Below is a small trained network, with its code and all its weights. Each question gives an input and a target symbol and asks what happens when units are switched off, that is, made to give their printed mean instead of their output.

import numpy as np


def w(rows, s, z=0):
    codes = np.array(rows[::2]) - 128.0
    scale = np.full(codes.shape[1], s)
    scale[-1] = z or s
    return codes * scale


def norm(h):
    return h / np.sqrt((h * h).mean(-1, keepdims=True) + 1e-5)


def f(y):
    return y / 2 * (1 + np.tanh(0.7978845608 * (y + 0.044715 * y**3)))


def softmax(a):
    e = np.exp(a - a.max(-1, keepdims=True))
    return e / e.sum(-1, keepdims=True)


def log_softmax(a):
    a = a - a.max(-1, keepdims=True)
    return a - np.log(np.exp(a).sum(-1, keepdims=True))


def net(x, mask):
    ids = ['Ψδεημπστφ'.index(c) for c in x.split()]
    T = len(ids)
    res = E[ids] + P[:T]
    u = 0
    for l in range(2):
        q, k, v = (norm(res) @ M[l].T for M in (Q, K, V))
        z = softmax(np.where(np.tri(T) > 0, q @ k.T / 3**0.5, -1e9)) @ v
        res = res + np.where(mask[u], z, O[l][:, -1]) @ O[l][:, :-1]
        u += 1
        y = f(norm(res) @ A[l][:, :-1].T + A[l][:, -1])
        res = res + np.where(mask[u : u + 4], y, B[l][:, -1]) @ B[l][:, :-1]
        u += 4
    return log_softmax(norm(res)[-1] @ U[:, :-1].T + U[:, -1])


Q, K, V, O, A, B = {}, {}, {}, {}, {}, {}
E = w([
[176,101,76,117],'Ψ',
[145,146,137,133],'δ',
[175,76,184,128],'ε',
[148,134,104,140],'η',
[170,135,83,157],'μ',
[172,138,99,139],'π',
[165,161,139,144],'σ',
[184,1,161,189],'τ',
[123,148,110,235],'φ',
],0.0064)
P = w([
[67,137,122,89],'0',
[254,165,62,204],'1',
[77,88,109,132],'2',
[239,159,98,198],'3',
[81,82,121,134],'4',
[233,156,110,198],'5',
],0.0061)
Q[0] = w([
[2,87,71,114],'L0H1',
[125,70,50,123],'L0H1',
[216,154,156,175],'L0H1',
],0.0068)
K[0] = w([
[2,94,126,32],'L0H1',
[67,212,31,61],'L0H1',
[250,142,81,196],'L0H1',
],0.005)
V[0] = w([
[216,79,200,138],'L0H1',
[115,62,103,254],'L0H1',
[38,13,173,211],'L0H1',
],0.0026)
O[0] = w([
[104,79,4,126,92],'L0H1',
[113,219,98,203,220],'L0H1',
[86,142,150,250,3],'L0H1',
],0.003,0.0011)
A[0] = w([
[54,175,71,183,6],'L0N1',
[175,181,150,105,108],'L0N2',
[92,112,171,25,57],'L0N3',
[101,83,142,255,156],'L0N4',
],0.0041,0.0022)
B[0] = w([
[190,7,233,121,94],'L0N1',
[166,99,52,150,131],'L0N2',
[171,50,135,234,99],'L0N3',
[172,78,3,48,251],'L0N4',
],0.004,0.0021)
Q[1] = w([
[77,74,66,140],'L1H1',
[246,162,129,217],'L1H1',
[189,255,103,133],'L1H1',
],0.013)
K[1] = w([
[2,201,203,89],'L1H1',
[187,87,169,242],'L1H1',
[134,47,101,229],'L1H1',
],0.0092)
V[1] = w([
[196,13,170,84],'L1H1',
[181,228,130,2],'L1H1',
[133,111,239,110],'L1H1',
],0.0071)
O[1] = w([
[202,144,3,160,125],'L1H1',
[126,254,99,30,176],'L1H1',
[228,122,150,119,7],'L1H1',
],0.008,0.0018)
A[1] = w([
[11,57,82,165,51],'L1N1',
[62,130,40,48,98],'L1N2',
[255,114,98,136,129],'L1N3',
[166,160,30,125,1],'L1N4',
],0.0087,0.0065)
B[1] = w([
[92,254,123,176,125],'L1N1',
[161,22,113,128,169],'L1N2',
[123,192,239,130,253],'L1N3',
[55,78,237,121,165],'L1N4',
],0.0094,0.005)
U = w([
[144,30,199,110,39],'Ψ',
[170,159,34,86,235],'δ',
[161,195,220,144,63],'ε',
[135,52,53,111,213],'η',
[14,99,167,168,3],'μ',
[48,153,139,59,162],'π',
[190,197,102,86,138],'σ',
[252,108,101,180,138],'τ',
[89,162,53,196,190],'φ',
],0.016,0.0047)

Each question gives the input, a string of symbols that net reads in full, and the target symbol t.
The units are the heads (3 rows each of Q, K, V and O) and the neurons (one row each of A and B). Each row of codes is followed by its name. A weight is (code - 128) times the scale printed after its matrix; where a second scale follows, it is the last column's (O, A, B and U).
mask holds one flag per unit, layer by layer, with each layer's heads first. A switched-off unit (its flag False) gives its mean, the last column of its rows in O or B, instead of its output. The means were averaged over made-up inputs and are rounded, as every weight is.
A unit's drop is (log p(t) with every unit on - log p(t) with that unit switched off) / (log p(t) with every unit on - log p(t) with every unit switched off).
The circuit of an input: a set's keep is (log p(t) with only the set's units on - log p(t) with every unit switched off) / (log p(t) with every unit on - log p(t) with every unit switched off). Starting from all 10 units, units are removed one at a time, each time the one whose removal leaves the highest keep (on an exact tie, the one counted first), for as long as the keep stays at least 0.8.
units of the circuit, in order: the units of the circuit, biggest drop first
most important unit: the unit with the biggest drop
k most important neurons: the k neurons with the biggest drops, biggest first
k most important neurons of layer l: the k neurons of layer l with the biggest drops, biggest first
input ε μ η μ δ, target τ: units of the circuit, in order => L1H1
input π η φ η Ψ η, target φ: units of the circuit, in order => L1H1, L0N4, L1N3
input η φ μ, target Ψ: units of the circuit, in order => L0N3, L0N4, L0H1, L1H1
input σ μ μ π φ, target σ: units of the circuit, in order => L1H1, L0H1
input σ Ψ Ψ ε π, target σ: units of the circuit, in order => L1H1, L0H1
input δ π ε, target ε: 3 most important neurons => L0N3, L1N3, L0N4
input ε Ψ μ Ψ, target ε: 3 most important neurons => L1N3, L0N3, L0N4
input η σ φ Ψ, target φ: 2 most important neurons of layer 0 => L0N4, L0N1
input π δ τ, target δ: units of the circuit, in order => L0H1, L1H1
input φ ε Ψ δ ε, target μ: units of the circuit, in order => L1N1, L1N3
input δ μ μ η π, target ε: 3 most important neurons => L0N3, L0N4, L1N3
input φ δ π μ, target φ: 2 most important neurons => L0N1, L1N3
input π φ μ μ τ, target δ: 2 most important neurons of layer 0 => L0N4, L0N1
input Ψ Ψ σ η δ, target η: 2 most important neurons => L1N2, L0N3
input π μ η, target δ: most important unit => L0H1
input δ π μ Ψ π Ψ, target Ψ: 3 most important neurons of layer 1 => L1N4, L1N2, L1N1
input π δ π, target δ: units of the circuit, in order => L0H1, L1H1
input δ σ η, target ε: 2 most important neurons => L0N3, L0N4
input π σ μ, target δ: units of the circuit, in order => L1H1, L0H1
input π η μ η μ σ, target σ: units of the circuit, in order => L1H1, L1N3, L0N3
input η Ψ η π η, target Ψ: units of the circuit, in order => L0N4, L0N3, L1H1, L0H1
input Ψ η η, target η: most important unit => L1N2
input ε ε η, target τ: 2 most important neurons => L0N1, L0N3
input τ μ μ δ φ η, target φ: units of the circuit, in order => L1H1, L0N4, L1N1, L0H1
input ε δ μ Ψ δ μ, target ε: 4 most important neurons => L0N4, L0N3, L1N4, L1N3
input μ Ψ δ η, target η: 2 most important neurons of layer 1 => L1N3, L1N2
input η μ μ, target Ψ: most important unit => L0N3
input μ μ Ψ η σ δ, target δ: 3 most important neurons => L0N4, L1N3, L0N3
input τ ε ε π τ φ, target φ: 3 most important neurons => L0N4, L1N2, L1N1
input δ μ φ τ φ, target ε: 3 most important neurons => L0N3, L1N3, L0N4
